Here is a tiny trained network, its code and every weight. The questions are about switching its units off for an input and a class, where a switched-off unit gives its printed mean instead of its output.

import numpy as np


def w(rows, s, z=0):
    codes = np.array(rows[::2]) - 128.0
    scale = np.full(codes.shape[1], s)
    scale[-1] = z or s
    return codes * scale


def norm(h):
    return h / np.sqrt((h * h).mean(-1, keepdims=True) + 1e-5)


def f(y):
    return y / 2 * (1 + np.tanh(0.7978845608 * (y + 0.044715 * y**3)))


def log_softmax(a):
    a = a - a.max(-1, keepdims=True)
    return a - np.log(np.exp(a).sum(-1, keepdims=True))


def net(x, mask):
    res = np.array(x, float).reshape(1, 7) / 4 @ E
    u = 0
    for l in range(3):
        y = f(norm(res) @ A[l][:, :-1].T + A[l][:, -1])
        res = res + np.where(mask[u : u + 6], y, B[l][:, -1]) @ B[l][:, :-1]
        u += 6
    return log_softmax(norm(res)[-1] @ U[:, :-1].T + U[:, -1])


A, B = {}, {}
E = w([
[87,95,159,193,144,165,145,152,136,172,113,173],'x0',
[194,167,102,253,160,161,136,138,93,132,79,96],'x1',
[175,157,144,83,94,125,197,167,77,140,167,93],'x2',
[45,73,105,154,41,195,125,151,155,132,178,135],'x3',
[171,93,106,111,165,97,91,123,170,160,101,187],'x4',
[125,117,139,105,188,163,181,137,93,149,70,137],'x5',
[127,223,64,126,207,130,135,93,128,67,172,146],'x6',
],0.011)
A[0] = w([
[11,104,67,206,161,197,50,121,217,85,145,54,109],'L0N0',
[105,101,153,61,132,125,160,118,66,160,201,139,45],'L0N1',
[99,65,165,188,95,201,157,169,152,224,116,142,200],'L0N2',
[189,118,134,201,141,94,3,81,103,128,49,119,6],'L0N3',
[58,89,101,174,98,150,42,89,253,154,8,169,113],'L0N4',
[194,91,109,118,157,93,99,92,55,134,44,132,106],'L0N5',
],0.0066,0.0022)
B[0] = w([
[192,254,80,167,54,114,153,104,218,167,136,205,221],'L0N0',
[26,100,146,47,95,116,133,123,94,134,131,157,176],'L0N1',
[119,59,148,128,203,185,145,205,175,174,135,120,246],'L0N2',
[99,119,125,128,172,127,186,191,132,149,103,244,210],'L0N3',
[124,66,181,97,165,150,167,39,218,118,222,117,254],'L0N4',
[142,124,78,157,166,101,127,137,41,131,103,158,200],'L0N5',
],0.0096,0.0059)
A[1] = w([
[121,41,93,145,187,15,56,2,187,120,142,170,23],'L1N0',
[68,236,135,151,144,206,173,119,119,82,173,166,87],'L1N1',
[198,118,84,66,167,160,68,186,158,179,214,115,252],'L1N2',
[82,132,166,70,116,135,90,215,57,204,159,102,81],'L1N3',
[29,228,66,179,149,89,2,92,222,110,184,144,71],'L1N4',
[54,111,187,61,83,131,43,214,150,189,142,94,59],'L1N5',
],0.0053,0.0025)
B[1] = w([
[171,44,158,78,120,104,131,77,195,168,157,149,232],'L1N0',
[90,81,148,154,95,113,170,165,101,76,144,94,216],'L1N1',
[169,36,157,110,85,99,79,91,74,114,75,56,254],'L1N2',
[124,88,148,120,127,118,162,155,155,45,185,140,203],'L1N3',
[186,141,68,152,53,137,131,107,107,148,137,122,237],'L1N4',
[18,120,144,158,142,113,254,191,141,127,154,208,225],'L1N5',
],0.0098,0.0033)
A[2] = w([
[89,144,154,117,6,133,107,85,179,123,144,161,5],'L2N0',
[141,134,128,211,203,100,62,134,142,191,72,135,71],'L2N1',
[91,188,119,94,98,123,254,57,43,121,156,80,194],'L2N2',
[177,134,149,139,76,78,36,175,99,102,146,115,236],'L2N3',
[133,136,87,225,157,115,97,79,190,128,208,144,108],'L2N4',
[210,134,191,118,95,58,159,166,147,137,101,175,244],'L2N5',
],0.0081,0.0027)
B[2] = w([
[100,193,95,167,206,149,108,158,153,74,79,119,193],'L2N0',
[98,112,131,126,190,77,88,138,159,143,141,192,193],'L2N1',
[136,190,203,68,122,88,95,155,143,81,72,122,253],'L2N2',
[175,70,111,117,120,138,117,71,133,154,186,172,154],'L2N3',
[93,191,140,115,6,178,161,97,127,133,159,143,207],'L2N4',
[101,115,72,126,153,92,96,139,107,127,149,90,226],'L2N5',
],0.012,0.0066)
U = w([
[226,83,51,63,75,40,37,45,120,131,174,58,96],'0',
[179,137,64,225,233,63,58,142,81,179,46,166,87],'1',
[177,199,181,117,151,131,102,144,62,59,37,40,5],'2',
[45,220,178,74,65,35,122,177,99,16,159,111,189],'3',
[89,43,153,221,51,187,171,217,91,167,154,90,7],'4',
[70,66,205,120,137,132,180,128,244,178,152,204,252],'5',
[147,232,63,220,1,189,144,45,221,116,191,182,162],'6',
],0.0093,0.0037)

Each question gives the input, the list of numbers given to net, and the class t.
The units are the neurons (one row each of A and B). Each row of codes is followed by its name. A weight is (code - 128) times the scale printed after its matrix; where a second scale follows, it is the last column's (A, B and U).
mask holds one flag per neuron, layer by layer. A switched-off neuron (its flag False) gives its mean, the last column of its row in B, instead of its output. The means were averaged over made-up inputs and are rounded, as every weight is.
A unit's drop is (log p(t) with every unit on - log p(t) with that unit switched off) / (log p(t) with every unit on - log p(t) with every unit switched off).
The circuit of an input: a set's keep is (log p(t) with only the set's units on - log p(t) with every unit switched off) / (log p(t) with every unit on - log p(t) with every unit switched off). Starting from the 12 units with the biggest drops (on a tie, the unit counted first), units are removed one at a time, each time the one whose removal leaves the highest keep (on an exact tie, the one counted first), for as long as the keep stays at least 0.8.
circuit, biggest first: the units of the circuit, biggest drop first
top k neurons: the k neurons with the biggest drops, biggest first
top k neurons in layer l: the k neurons of layer l with the biggest drops, biggest first
drop of u: that unit's drop, to one decimal
input [-1,1,1,4,-1,6,7], class 3: top 2 neurons => (L2N2, L1N1)
input [7,-7,7,0,-7,6,2], class 3: top 2 neurons => (L2N2, L0N4)
input [1,0,-8,-4,7,-6,7], class 6: circuit, biggest first => (L2N4)
input [1,-8,6,7,-2,8,3], class 3: circuit, biggest first => (L2N2, L0N4)
input [2,2,-6,-4,-7,-1,-2], class 6: top 2 neurons => (L0N0, L2N4)
input [-2,8,1,2,-7,4,7], class 3: top 4 neurons => (L2N2, L1N1, L0N2, L1N2)
input [-6,-7,-1,3,3,7,-1], class 3: circuit, biggest first => (L0N2, L0N4)
input [-3,-2,-2,-6,-8,3,8], class 2: top 2 neurons in layer 1 => (L1N5, L1N3)
input [0,-3,-1,-7,7,4,2], class 1: top 2 neurons in layer 0 => (L0N4, L0N5)
input [7,6,4,-4,-3,-2,6], class 3: circuit, biggest first => (L2N2, L1N1)
input [-1,-3,-4,-7,0,0,6], class 0: top 3 neurons in layer 1 => (L1N0, L1N4, L1N5)
input [2,8,-8,1,-3,-1,-3], class 6: top 2 neurons => (L0N0, L2N4)
input [3,7,2,-2,-6,-1,4], class 3: top 2 neurons in layer 0 => (L0N2, L0N5)
input [-4,0,1,-7,-6,-1,4], class 2: top neuron in layer 1 => (L1N5)
input [-2,1,6,-6,3,5,-8], class 1: top 2 neurons => (L0N5, L0N4)
input [4,-2,0,-1,-1,4,-4], class 4: top 3 neurons in layer 0 => (L0N2, L0N0, L0N3)
input [-3,1,-5,-7,-4,-5,6], class 6: top 2 neurons => (L2N4, L1N4)
input [-3,-5,3,2,6,-7,8], class 0: top 2 neurons => (L1N2, L0N0)
input [-2,5,-4,5,4,2,-1], class 6: drop of L0N4 => -0.1
input [2,-2,6,-6,6,7,-1], class 1: drop of L0N5 => 0.2
input [6,-6,-8,6,-5,3,5], class 6: drop of L1N4 => 0.0
input [2,-8,1,-7,-1,-8,6], class 0: top neuron => (L2N3)
input [3,0,-4,5,-4,-6,-3], class 6: drop of L0N0 => 0.8
input [3,4,-8,5,-3,-6,-8], class 6: top 2 neurons in layer 0 => (L0N0, L0N1)
